Below is a small trained network, with its code and all its weights. Each question gives an input and a class and asks what happens when units are switched off, that is, made to give their printed mean instead of their output.

import numpy as np


def w(rows, s, z=0):
    codes = np.array(rows[::2]) - 128.0
    scale = np.full(codes.shape[1], s)
    scale[-1] = z or s
    return codes * scale


def f(y):
    return y / 2 * (1 + np.tanh(0.7978845608 * (y + 0.044715 * y**3)))


def log_softmax(a):
    a = a - a.max(-1, keepdims=True)
    return a - np.log(np.exp(a).sum(-1, keepdims=True))


def net(x, mask):
    res = np.array(x, float).reshape(1, 6) / 4 @ E
    y = f(res @ A[0][:, :-1].T + A[0][:, -1])
    res = res + np.where(mask, y, B[0][:, -1]) @ B[0][:, :-1]
    return log_softmax(res[-1] @ U[:, :-1].T + U[:, -1])


A, B = {}, {}
E = w([
[50,174,60],'x0',
[163,33,59],'x1',
[128,128,128],'x2',
[6,51,171],'x3',
[129,128,128],'x4',
[128,127,129],'x5',
],0.019)
A[0] = w([
[122,65,174,119],'n0',
[122,86,113,105],'n1',
[99,58,112,67],'n2',
[52,109,77,133],'n3',
[149,204,145,169],'n4',
[158,107,169,231],'n5',
[173,97,196,255],'n6',
[168,207,129,159],'n7',
[207,123,25,108],'n8',
[198,124,51,152],'n9',
[176,220,129,198],'n10',
[180,217,144,184],'n11',
[48,148,234,141],'n12',
[96,54,114,68],'n13',
[53,184,9,208],'n14',
],0.014,0.0085)
B[0] = w([
[89,67,162,186],'n0',
[127,67,103,155],'n1',
[69,73,69,178],'n2',
[74,147,80,195],'n3',
[154,89,62,203],'n4',
[165,29,184,190],'n5',
[135,48,181,219],'n6',
[173,88,62,217],'n7',
[158,212,220,238],'n8',
[219,229,246,227],'n9',
[218,82,57,241],'n10',
[200,72,87,236],'n11',
[10,182,209,236],'n12',
[42,56,64,183],'n13',
[151,255,63,251],'n14',
],0.0094,0.021)
U = w([
[181,38,121,253],'0',
[163,125,53,94],'1',
[69,98,245,159],'2',
[45,172,160,92],'3',
[176,107,227,131],'4',
[153,198,157,136],'5',
[96,9,127,76],'6',
[71,88,40,70],'7',
],0.015,0.0062)

Each question gives the input, the list of numbers given to net, and the class t.
The units are the neurons (one row each of A and B). Each row of codes is followed by its name. A weight is (code - 128) times the scale printed after its matrix; where a second scale follows, it is the last column's (A, B and U).
mask holds one flag per neuron, in row order. A switched-off neuron (its flag False) gives its mean, the last column of its row in B, instead of its output. The means were averaged over made-up inputs and are rounded, as every weight is.
A unit's drop is (log p(t) with every unit on - log p(t) with that unit switched off) / (log p(t) with every unit on - log p(t) with every unit switched off).
The circuit of an input: a set's keep is (log p(t) with only the set's units on - log p(t) with every unit switched off) / (log p(t) with every unit on - log p(t) with every unit switched off). Starting from the 12 units with the biggest drops (on a tie, the unit counted first), units are removed one at a time, each time the one whose removal leaves the highest keep (on an exact tie, the one counted first), for as long as the keep stays at least 0.8.
units of the circuit, in order: the units of the circuit, biggest drop first
unit that matters most: the unit with the biggest drop
k most important neurons: the k neurons with the biggest drops, biggest first
drop when u is switched off: that unit's drop, to one decimal
input [-1,-2,-1,-1,8,3], class 0: unit that matters most => n14
input [3,1,2,5,-3,-8], class 7: 3 most important neurons => (n9 n8 n13)
input [-5,-3,-2,0,8,-4], class 0: 2 most important neurons => (n9 n8)
input [1,-2,5,-1,1,1], class 1: 2 most important neurons => (n6 n5)
input [-7,1,-3,-6,-7,0], class 4: 4 most important neurons => (n9 n8 n13 n2)
input [-6,1,-1,-4,3,-2], class 4: 3 most important neurons => (n9 n8 n13)
input [-5,2,2,0,-8,-6], class 4: 2 most important neurons => (n12 n10)
input [5,7,2,0,2,6], class 5: 2 most important neurons => (n8 n9)
input [-4,1,5,-4,8,-4], class 4: 2 most important neurons => (n9 n8)
input [1,-2,-5,-2,-8,-6], class 1: 3 most important neurons => (n6 n5 n0)
input [0,8,7,4,4,-4], class 6: 2 most important neurons => (n14 n0)
input [1,4,0,1,-2,7], class 7: 2 most important neurons => (n12 n6)
input [-5,1,-6,3,5,5], class 6: drop when n8 is switched off => 0.6
input [5,0,-3,2,5,-4], class 3: units of the circuit, in order => (n10)
input [-2,-7,1,2,3,-7], class 2: drop when n12 is switched off => 1.7
input [4,-1,-3,5,6,-1], class 3: drop when n12 is switched off => 0.2
